Below are the code and all the weights of a small trained network. Each question names an input and a target symbol and asks about switching units off, where a switched-off unit gives its printed mean instead of its output.

import numpy as np


def w(rows, s, z=0):
    codes = np.array(rows[::2]) - 128.0
    scale = np.full(codes.shape[1], s)
    scale[-1] = z or s
    return codes * scale


def norm(h):
    return h / np.sqrt((h * h).mean(-1, keepdims=True) + 1e-5)


def f(y):
    return np.maximum(y, 0)


def softmax(a):
    e = np.exp(a - a.max(-1, keepdims=True))
    return e / e.sum(-1, keepdims=True)


def log_softmax(a):
    a = a - a.max(-1, keepdims=True)
    return a - np.log(np.exp(a).sum(-1, keepdims=True))


def net(x, mask):
    ids = ['αβγδεζθμσψω'.index(c) for c in x.split()]
    T = len(ids)
    res = E[ids] + P[:T]
    r = norm(res)
    for j in range(2):
        rows = slice(2 * j, 2 * j + 2)
        q, k, v = (r @ M[0][rows].T for M in (Q, K, V))
        z = softmax(np.where(np.tri(T) > 0, q @ k.T / 2**0.5, -1e9)) @ v
        o = O[0][rows]
        res = res + np.where(mask[j], z, o[:, -1]) @ o[:, :-1]
    y = f(norm(res) @ A[0][:, :-1].T + A[0][:, -1])
    res = res + np.where(mask[2:6], y, B[0][:, -1]) @ B[0][:, :-1]
    return log_softmax(norm(res)[-1] @ U[:, :-1].T + U[:, -1])


Q, K, V, O, A, B = {}, {}, {}, {}, {}, {}
E = w([
[100,60,91,173,101],'α',
[139,84,71,82,113],'β',
[153,165,170,90,84],'γ',
[134,51,83,60,126],'δ',
[36,156,242,130,75],'ε',
[88,77,214,81,155],'ζ',
[147,162,59,46,147],'θ',
[67,200,85,55,96],'μ',
[50,137,131,59,138],'σ',
[6,112,78,92,60],'ψ',
[143,154,98,175,53],'ω',
],0.016)
P = w([
[138,226,64,200,135],'0',
[79,30,126,174,45],'1',
[65,103,180,143,85],'2',
[97,241,94,111,150],'3',
[167,143,115,161,81],'4',
[72,143,128,221,1],'5',
[136,132,112,164,92],'6',
[144,133,116,166,62],'7',
[102,191,116,161,124],'8',
[113,142,199,255,97],'9',
],0.0065)
Q[0] = w([
[100,198,72,241,142],'head 0',
[93,83,80,134,1],'head 0',
[21,134,97,98,45],'head 1',
[73,97,38,49,201],'head 1',
],0.0064)
K[0] = w([
[135,128,147,135,96],'head 0',
[126,155,153,143,150],'head 0',
[133,159,93,248,102],'head 1',
[81,96,96,136,121],'head 1',
],0.014)
V[0] = w([
[190,62,57,73,195],'head 0',
[186,166,74,218,2],'head 0',
[65,108,109,152,47],'head 1',
[92,65,99,10,106],'head 1',
],0.0075)
O[0] = w([
[200,110,176,117,130,57],'head 0',
[203,85,70,23,109,53],'head 0',
[92,112,100,143,71,253],'head 1',
[114,50,129,178,245,208],'head 1',
],0.012,0.0044)
A[0] = w([
[138,144,192,37,211,181],'neuron 0',
[49,116,179,63,160,115],'neuron 1',
[253,168,145,83,95,248],'neuron 2',
[81,68,236,161,178,108],'neuron 3',
],0.0063,0.0013)
B[0] = w([
[82,24,152,63,54,161],'neuron 0',
[150,187,101,167,62,205],'neuron 1',
[74,186,162,59,185,157],'neuron 2',
[186,254,173,118,30,254],'neuron 3',
],0.0075,0.0055)
U = w([
[159,97,162,90,227,254],'α',
[167,127,169,208,143,154],'β',
[125,126,140,134,189,9],'γ',
[216,26,156,143,146,91],'δ',
[251,112,118,194,143,85],'ε',
[254,129,72,141,31,130],'ζ',
[59,46,135,98,115,82],'θ',
[208,78,147,139,113,118],'μ',
[227,143,112,150,141,72],'σ',
[140,133,111,138,150,123],'ψ',
[99,181,129,237,184,177],'ω',
],0.0068,0.0046)

Each question gives the input, a string of symbols that net reads in full, and the target symbol t.
The units are the heads (2 rows each of Q, K, V and O) and the neurons (one row each of A and B). Each row of codes is followed by its name. A weight is (code - 128) times the scale printed after its matrix; where a second scale follows, it is the last column's (O, A, B and U).
mask holds one flag per unit, heads first, then neurons. A switched-off unit (its flag False) gives its mean, the last column of its rows in O or B, instead of its output. The means were averaged over made-up inputs and are rounded, as every weight is.
A unit's drop is (log p(t) with every unit on - log p(t) with that unit switched off) / (log p(t) with every unit on - log p(t) with every unit switched off).
The circuit of an input: a set's keep is (log p(t) with only the set's units on - log p(t) with every unit switched off) / (log p(t) with every unit on - log p(t) with every unit switched off). Starting from all 6 units, units are removed one at a time, each time the one whose removal leaves the highest keep (on an exact tie, the one counted first), for as long as the keep stays at least 0.8.
units of the circuit, in order: the units of the circuit, biggest drop first
top k neurons: the k neurons with the biggest drops, biggest first
heads that matter: for each layer, one digit per head in row order, 1 if its drop is at least 0.15 and else 0, layers parted by /
drop when u is switched off: that unit's drop, to one decimal
input ω μ θ ω θ γ σ γ ω ω, target ζ: units of the circuit, in order -> (head 0)
input ζ θ γ β γ δ, target ω: units of the circuit, in order -> (head 0; head 1)
input θ θ α γ, target α: units of the circuit, in order -> (head 0; neuron 2; neuron 3)
input ζ β θ, target ω: heads that matter -> 11
input ω ζ ζ ω δ θ θ ω α, target ζ: heads that matter -> 11
input ζ ω ζ ζ θ, target ω: heads that matter -> 10
input β β θ ζ θ ζ μ α θ θ, target α: top 2 neurons -> (neuron 3; neuron 1)
input μ θ γ θ θ θ γ, target α: top 3 neurons -> (neuron 2; neuron 3; neuron 1)
input ζ ζ ζ ψ γ ψ β, target ω: drop when head 0 is switched off -> 0.7
input θ μ ω ω θ ω α, target ζ: drop when neuron 3 is switched off -> -0.2
input δ θ δ β θ, target α: drop when neuron 2 is switched off -> 0.0
input ζ β ε δ, target ω: drop when head 0 is switched off -> 0.7
